Here is a tiny trained network, its code and every weight. The questions are about switching its units off for an input and a target symbol, where a switched-off unit gives its printed mean instead of its output.

import numpy as np


def w(rows, s, z=0):
    codes = np.array(rows[::2]) - 128.0
    scale = np.full(codes.shape[1], s)
    scale[-1] = z or s
    return codes * scale


def f(y):
    return np.maximum(y, 0)


def softmax(a):
    e = np.exp(a - a.max(-1, keepdims=True))
    return e / e.sum(-1, keepdims=True)


def log_softmax(a):
    a = a - a.max(-1, keepdims=True)
    return a - np.log(np.exp(a).sum(-1, keepdims=True))


def net(x, mask):
    ids = ['ΓΠΨΩαηλμσφ'.index(c) for c in x.split()]
    T = len(ids)
    res = E[ids] + P[:T]
    u = 0
    for l in range(3):
        q, k, v = (res @ M[l].T for M in (Q, K, V))
        z = softmax(np.where(np.tri(T) > 0, q @ k.T / 4**0.5, -1e9)) @ v
        res = res + np.where(mask[u], z, O[l][:, -1]) @ O[l][:, :-1]
        u += 1
        y = f(res @ A[l][:, :-1].T + A[l][:, -1])
        res = res + np.where(mask[u : u + 4], y, B[l][:, -1]) @ B[l][:, :-1]
        u += 4
    return log_softmax(res[-1] @ U[:, :-1].T + U[:, -1])


Q, K, V, O, A, B = {}, {}, {}, {}, {}, {}
E = w([
[145,159,142,127,130,195,164],'Γ',
[92,152,97,149,107,136,106],'Π',
[172,160,117,140,151,143,80],'Ψ',
[192,203,131,150,80,100,135],'Ω',
[205,132,82,124,72,110,113],'α',
[116,192,155,103,133,87,131],'η',
[67,198,149,128,125,100,1],'λ',
[103,61,100,118,130,84,112],'μ',
[179,70,87,202,147,121,148],'σ',
[171,138,196,74,180,70,148],'φ',
],0.02)
P = w([
[163,126,185,128,147,156,134],'0',
[137,145,105,143,144,170,204],'1',
[195,126,186,138,123,122,70],'2',
[117,143,63,141,156,150,181],'3',
[203,131,145,135,134,105,60],'4',
[101,141,33,141,165,128,171],'5',
[209,137,116,134,140,84,53],'6',
[87,143,6,144,176,105,162],'7',
[215,147,93,140,144,74,50],'8',
],0.013)
Q[0] = w([
[101,131,150,59,168,168,145],'0.h1',
[116,166,61,186,174,162,155],'0.h1',
[59,106,140,178,143,91,205],'0.h1',
[94,127,113,131,2,214,146],'0.h1',
],0.0081)
K[0] = w([
[2,141,139,105,120,195,205],'0.h1',
[131,161,146,214,230,129,106],'0.h1',
[117,182,174,134,118,189,198],'0.h1',
[122,65,183,72,5,185,110],'0.h1',
],0.0078)
V[0] = w([
[155,213,98,170,223,179,143],'0.h1',
[118,147,85,125,96,80,253],'0.h1',
[149,184,69,143,193,91,148],'0.h1',
[111,167,79,110,133,137,75],'0.h1',
],0.0063)
O[0] = w([
[136,127,2,46,185,193,156,255],'0.h1',
[102,152,159,150,151,106,155,30],'0.h1',
[127,104,116,151,139,63,52,218],'0.h1',
[110,174,108,151,200,99,151,165],'0.h1',
],0.0063,0.0051)
A[0] = w([
[172,25,37,117,127,201,194,127],'0.n1',
[114,128,133,195,88,161,254,119],'0.n2',
[83,186,95,205,39,135,183,1],'0.n3',
[154,132,98,210,92,166,151,156],'0.n4',
],0.0071,0.0027)
B[0] = w([
[71,70,146,159,100,103,81,254],'0.n1',
[54,89,133,84,163,168,94,150],'0.n2',
[116,89,1,70,52,123,198,141],'0.n3',
[148,130,113,137,208,102,21,194],'0.n4',
],0.0091,0.0041)
Q[1] = w([
[136,111,168,156,102,92,74],'1.h1',
[167,122,205,136,133,98,103],'1.h1',
[177,132,162,107,148,119,99],'1.h1',
[199,163,73,129,154,128,9],'1.h1',
],0.015)
K[1] = w([
[133,80,168,113,183,69,135],'1.h1',
[114,91,137,77,143,73,159],'1.h1',
[142,107,176,140,131,59,105],'1.h1',
[134,151,72,121,162,5,107],'1.h1',
],0.014)
V[1] = w([
[133,249,158,82,139,90,221],'1.h1',
[74,47,133,153,6,89,125],'1.h1',
[90,2,215,61,187,30,179],'1.h1',
[171,155,120,240,123,212,204],'1.h1',
],0.0063)
O[1] = w([
[115,114,120,19,114,140,127,62],'1.h1',
[157,249,117,109,72,55,137,2],'1.h1',
[137,73,148,174,85,97,83,73],'1.h1',
[137,126,122,139,165,120,173,23],'1.h1',
],0.012,0.0065)
A[1] = w([
[68,130,31,153,28,172,203,27],'1.n1',
[115,223,181,107,125,85,151,225],'1.n2',
[210,79,59,17,144,83,106,25],'1.n3',
[3,172,182,130,139,183,141,2],'1.n4',
],0.0049,0.00081)
B[1] = w([
[123,79,119,137,12,181,91,155],'1.n1',
[97,38,44,151,144,165,151,140],'1.n2',
[159,153,181,147,98,103,160,253],'1.n3',
[41,167,193,138,68,108,125,160],'1.n4',
],0.011,0.0048)
Q[2] = w([
[149,116,102,96,205,74,191],'2.h1',
[73,84,153,121,11,219,149],'2.h1',
[171,87,202,163,71,157,160],'2.h1',
[181,254,158,71,153,133,71],'2.h1',
],0.0072)
K[2] = w([
[142,55,134,93,202,99,197],'2.h1',
[85,151,147,171,32,254,177],'2.h1',
[172,91,194,109,101,102,110],'2.h1',
[101,247,156,85,121,120,60],'2.h1',
],0.0086)
V[2] = w([
[30,91,165,149,63,64,74],'2.h1',
[78,78,3,149,102,122,13],'2.h1',
[218,7,196,246,179,36,198],'2.h1',
[114,189,229,100,199,110,233],'2.h1',
],0.0038)
O[2] = w([
[99,194,180,95,209,171,131,129],'2.h1',
[94,151,166,111,83,242,95,255],'2.h1',
[80,118,2,117,164,92,138,152],'2.h1',
[94,211,78,63,181,103,207,19],'2.h1',
],0.0075,0.0056)
A[2] = w([
[26,88,171,121,59,213,90,4],'2.n1',
[167,26,119,57,85,191,104,126],'2.n2',
[31,54,78,185,118,101,165,90],'2.n3',
[2,149,73,142,148,168,224,135],'2.n4',
],0.0069,0.0031)
B[2] = w([
[247,118,127,145,144,116,149,247],'2.n1',
[100,146,194,29,193,46,91,254],'2.n2',
[161,187,153,46,147,53,92,181],'2.n3',
[55,51,215,121,125,111,145,181],'2.n4',
],0.011,0.0092)
U = w([
[181,191,84,129,199,69,219,170],'Γ',
[102,107,153,109,109,73,114,5],'Π',
[86,212,87,35,79,130,125,227],'Ψ',
[63,100,141,162,25,116,113,253],'Ω',
[26,154,172,156,106,119,145,196],'α',
[91,74,54,133,189,202,112,128],'η',
[195,81,85,145,109,124,182,136],'λ',
[120,161,132,206,179,73,147,21],'μ',
[98,254,183,146,174,117,139,48],'σ',
[125,59,167,197,138,125,187,72],'φ',
],0.0069,0.0047)

Each question gives the input, a string of symbols that net reads in full, and the target symbol t.
The units are the heads (4 rows each of Q, K, V and O) and the neurons (one row each of A and B). Each row of codes is followed by its name. A weight is (code - 128) times the scale printed after its matrix; where a second scale follows, it is the last column's (O, A, B and U).
mask holds one flag per unit, layer by layer, with each layer's heads first. A switched-off unit (its flag False) gives its mean, the last column of its rows in O or B, instead of its output. The means were averaged over made-up inputs and are rounded, as every weight is.
A unit's drop is (log p(t) with every unit on - log p(t) with that unit switched off) / (log p(t) with every unit on - log p(t) with every unit switched off).
The circuit of an input: a set's keep is (log p(t) with only the set's units on - log p(t) with every unit switched off) / (log p(t) with every unit on - log p(t) with every unit switched off). Starting from the 12 units with the biggest drops (on a tie, the unit counted first), units are removed one at a time, each time the one whose removal leaves the highest keep (on an exact tie, the one counted first), for as long as the keep stays at least 0.8.
circuit, biggest first: the units of the circuit, biggest drop first
most important unit: the unit with the biggest drop
k most important neurons: the k neurons with the biggest drops, biggest first
k most important neurons of layer l: the k neurons of layer l with the biggest drops, biggest first
input Ω λ Ψ η μ λ Ψ α, target Ω: 3 most important neurons of layer 2 => 2.n2, 2.n1, 2.n3
input Ψ Ω λ Ψ Ψ σ Γ, target μ: circuit, biggest first => 1.h1, 0.n1, 0.n4
input η σ Ψ Ψ Ω, target Γ: most important neuron of layer 0 => 0.n2
input Ψ α φ Ψ σ, target Π: circuit, biggest first => 2.n2, 1.h1
input φ φ Π, target Π: circuit, biggest first => 2.n2, 1.h1
input Ω Ψ Γ λ Ω, target σ: circuit, biggest first => 2.h1, 1.h1
input μ μ σ Ψ Ω, target μ: circuit, biggest first => 1.h1, 0.n4, 0.n1
input σ φ φ Ψ Ψ Ψ Π α, target Ω: 3 most important neurons => 0.n1, 0.n4, 2.n2
input Ψ σ Ω Ψ Γ Ω Ψ, target Γ: 2 most important neurons of layer 1 => 1.n3, 1.n1
input μ α Ω μ η, target Ω: circuit, biggest first => 1.h1, 2.n2, 0.h1
input Ψ Ψ μ λ Ψ Ω Ψ, target Γ: circuit, biggest first => 0.n4, 1.h1, 0.n1
input Ω φ Π, target Π: circuit, biggest first => 1.h1, 2.n2
input Ω Ψ Ω, target Γ: circuit, biggest first => 1.h1, 2.h1
input Ψ Ψ Ψ Ψ Π, target η: most important unit => 1.h1
input λ μ φ λ Ψ μ Ψ Ψ μ, target Ω: circuit, biggest first => 1.h1, 2.n2
input μ μ Γ σ λ, target μ: circuit, biggest first => 0.n4, 1.h1, 0.n1
input μ μ μ Ψ μ Ω Ω, target Ω: 2 most important neurons => 2.n1, 2.n2
input φ Ψ μ, target Π: 2 most important neurons => 2.n2, 2.n3
input λ Ψ Ψ Π, target λ: 4 most important neurons => 2.n1, 1.n1, 0.n3, 0.n1
input Ψ μ λ, target Ω: 2 most important neurons of layer 2 => 2.n2, 2.n3
input α φ η φ Ψ Ψ Ψ η Γ, target Ψ: 2 most important neurons => 2.n2, 2.n1
input α μ φ σ φ λ Ψ Π, target λ: most important unit => 2.n1
